Below are the code and all the weights of a small trained network. Each question names an input and a target symbol and asks about switching units off, where a switched-off unit gives its printed mean instead of its output.

import numpy as np


def w(rows, s, z=0):
    codes = np.array(rows[::2]) - 128.0
    scale = np.full(codes.shape[1], s)
    scale[-1] = z or s
    return codes * scale


def f(y):
    return np.maximum(y, 0)


def softmax(a):
    e = np.exp(a - a.max(-1, keepdims=True))
    return e / e.sum(-1, keepdims=True)


def log_softmax(a):
    a = a - a.max(-1, keepdims=True)
    return a - np.log(np.exp(a).sum(-1, keepdims=True))


def net(x, mask):
    ids = ['αβγδεζηθλμξπσφω'.index(c) for c in x.split()]
    T = len(ids)
    res = E[ids] + P[:T]
    r = res
    for j in range(2):
        rows = slice(3 * j, 3 * j + 3)
        q, k, v = (r @ M[0][rows].T for M in (Q, K, V))
        z = softmax(np.where(np.tri(T) > 0, q @ k.T / 3**0.5, -1e9)) @ v
        o = O[0][rows]
        res = res + np.where(mask[j], z, o[:, -1]) @ o[:, :-1]
    y = f(res @ A[0][:, :-1].T + A[0][:, -1])
    res = res + np.where(mask[2:10], y, B[0][:, -1]) @ B[0][:, :-1]
    return log_softmax(res[-1] @ U[:, :-1].T + U[:, -1])


Q, K, V, O, A, B = {}, {}, {}, {}, {}, {}
E = w([
[95,110,50,122,53,134,187],'α',
[87,24,189,108,136,170,185],'β',
[167,182,198,130,99,55,47],'γ',
[139,70,132,184,177,32,138],'δ',
[163,176,40,200,122,91,29],'ε',
[149,179,176,81,233,121,25],'ζ',
[124,96,151,180,120,186,31],'η',
[100,238,149,72,141,16,135],'θ',
[122,211,67,83,101,202,52],'λ',
[132,129,129,26,161,135,105],'μ',
[115,129,181,122,27,96,115],'ξ',
[164,169,17,78,166,56,128],'π',
[132,14,34,148,183,216,131],'σ',
[76,246,210,49,97,141,63],'φ',
[106,137,112,108,123,124,81],'ω',
],0.012)
P = w([
[109,145,120,149,135,108,181],'0',
[154,92,110,64,110,98,149],'1',
[51,117,108,105,158,77,151],'2',
[149,204,147,193,127,148,254],'3',
[229,100,121,44,102,93,161],'4',
[39,133,88,115,171,93,134],'5',
],0.0075)
Q[0] = w([
[156,167,128,174,141,151,177],'head 1',
[206,147,158,136,108,138,150],'head 1',
[87,173,141,169,171,144,143],'head 1',
[143,147,154,168,146,149,170],'head 2',
[68,74,122,92,145,91,84],'head 2',
[254,99,156,90,86,141,140],'head 2',
],0.063)
K[0] = w([
[157,91,129,74,88,140,97],'head 1',
[111,65,102,74,98,82,70],'head 1',
[241,126,145,120,89,140,166],'head 1',
[207,96,119,68,81,122,105],'head 2',
[64,206,136,206,174,161,170],'head 2',
[3,88,94,98,126,69,49],'head 2',
],0.054)
V[0] = w([
[85,194,208,52,87,146,93],'head 1',
[75,122,160,73,233,138,160],'head 1',
[66,110,138,58,225,146,155],'head 1',
[148,136,64,107,155,254,76],'head 2',
[199,142,96,112,205,60,63],'head 2',
[196,146,33,23,102,105,173],'head 2',
],0.0084)
O[0] = w([
[73,108,183,113,198,110,169,165],'head 1',
[20,155,120,158,139,163,126,121],'head 1',
[11,155,120,164,127,140,113,126],'head 1',
[174,114,106,43,170,205,145,132],'head 2',
[69,103,44,148,226,87,75,33],'head 2',
[80,27,115,3,60,56,6,1],'head 2',
],0.0074,0.0022)
A[0] = w([
[146,203,186,115,160,129,28,30],'neuron 1',
[121,105,123,99,135,108,88,2],'neuron 2',
[117,79,134,145,115,125,131,77],'neuron 3',
[120,6,106,181,97,200,158,19],'neuron 4',
[132,134,134,124,110,143,130,16],'neuron 5',
[127,137,116,126,121,126,124,55],'neuron 6',
[150,135,132,139,126,129,119,29],'neuron 7',
[131,150,127,128,137,119,119,31],'neuron 8',
],0.013,0.012)
B[0] = w([
[158,155,118,182,112,162,225,255],'neuron 1',
[168,153,151,174,116,190,247,153],'neuron 2',
[95,154,147,145,100,112,118,162],'neuron 3',
[40,203,137,148,173,99,131,252],'neuron 4',
[155,148,122,86,114,76,140,128],'neuron 5',
[152,134,106,141,121,133,100,128],'neuron 6',
[103,143,150,93,172,100,103,128],'neuron 7',
[175,150,163,116,70,141,157,128],'neuron 8',
],0.014,0.0011)
U = w([
[148,107,197,108,40,76,115,172],'α',
[78,213,209,149,64,161,139,55],'β',
[164,34,165,197,189,2,159,147],'γ',
[148,175,71,232,112,53,66,89],'δ',
[181,121,64,120,182,44,119,117],'ε',
[75,130,95,150,206,134,120,83],'ζ',
[193,128,133,171,194,165,187,179],'η',
[111,204,189,124,152,8,80,113],'θ',
[134,83,170,19,205,140,121,148],'λ',
[98,130,147,119,140,102,92,119],'μ',
[163,148,221,161,123,43,128,113],'ξ',
[92,4,30,151,61,146,244,105],'π',
[118,234,69,74,112,194,55,80],'σ',
[63,66,253,115,165,113,197,102],'φ',
[140,20,213,225,152,208,38,255],'ω',
],0.0075,0.0067)

Each question gives the input, a string of symbols that net reads in full, and the target symbol t.
The units are the heads (3 rows each of Q, K, V and O) and the neurons (one row each of A and B). Each row of codes is followed by its name. A weight is (code - 128) times the scale printed after its matrix; where a second scale follows, it is the last column's (O, A, B and U).
mask holds one flag per unit, heads first, then neurons. A switched-off unit (its flag False) gives its mean, the last column of its rows in O or B, instead of its output. The means were averaged over made-up inputs and are rounded, as every weight is.
A unit's drop is (log p(t) with every unit on - log p(t) with that unit switched off) / (log p(t) with every unit on - log p(t) with every unit switched off).
The circuit of an input: a set's keep is (log p(t) with only the set's units on - log p(t) with every unit switched off) / (log p(t) with every unit on - log p(t) with every unit switched off). Starting from all 10 units, units are removed one at a time, each time the one whose removal leaves the highest keep (on an exact tie, the one counted first), for as long as the keep stays at least 0.8.
circuit, biggest first: the units of the circuit, biggest drop first
unit that matters most: the unit with the biggest drop
which heads matter: for each layer, one digit per head in row order, 1 if its drop is at least 0.15 and else 0, layers parted by /
drop when u is switched off: that unit's drop, to one decimal
input η π β ζ θ, target β: circuit, biggest first	(head 1; head 2)
input λ ζ ξ ε α μ, target ε: circuit, biggest first	(head 1; head 2)
input σ η φ, target σ: circuit, biggest first	(head 1)
input η ζ μ δ δ σ, target δ: which heads matter	11
input φ η θ φ θ σ, target φ: circuit, biggest first	(head 1; neuron 4)
input π ζ ζ α β, target ζ: circuit, biggest first	(head 2; head 1)
input σ η η η η, target η: which heads matter	01
input α λ α δ ζ η, target δ: circuit, biggest first	(head 2; head 1)
input η λ φ, target η: circuit, biggest first	(head 2; neuron 1)
input ζ λ ε η ε, target ε: circuit, biggest first	(head 2; head 1)
input μ β η φ δ δ, target φ: which heads matter	10
input η η ζ, target η: which heads matter	01
input η φ λ φ η, target λ: which heads matter	01
input π ω η η η σ, target η: circuit, biggest first	(head 2)
input λ η η η η λ, target η: which heads matter	11
input α α α α, target α: which heads matter	01
input η δ α σ α η, target σ: which heads matter	11
input β φ λ φ θ, target λ: drop when head 1 is switched off	0.1
input α α μ, target α: drop when neuron 2 is switched off	0.0
input δ π α θ α, target α: drop when head 2 is switched off	0.9
input η α η η, target α: drop when head 1 is switched off	0.1
input α α δ λ α β, target λ: unit that matters most	head 2
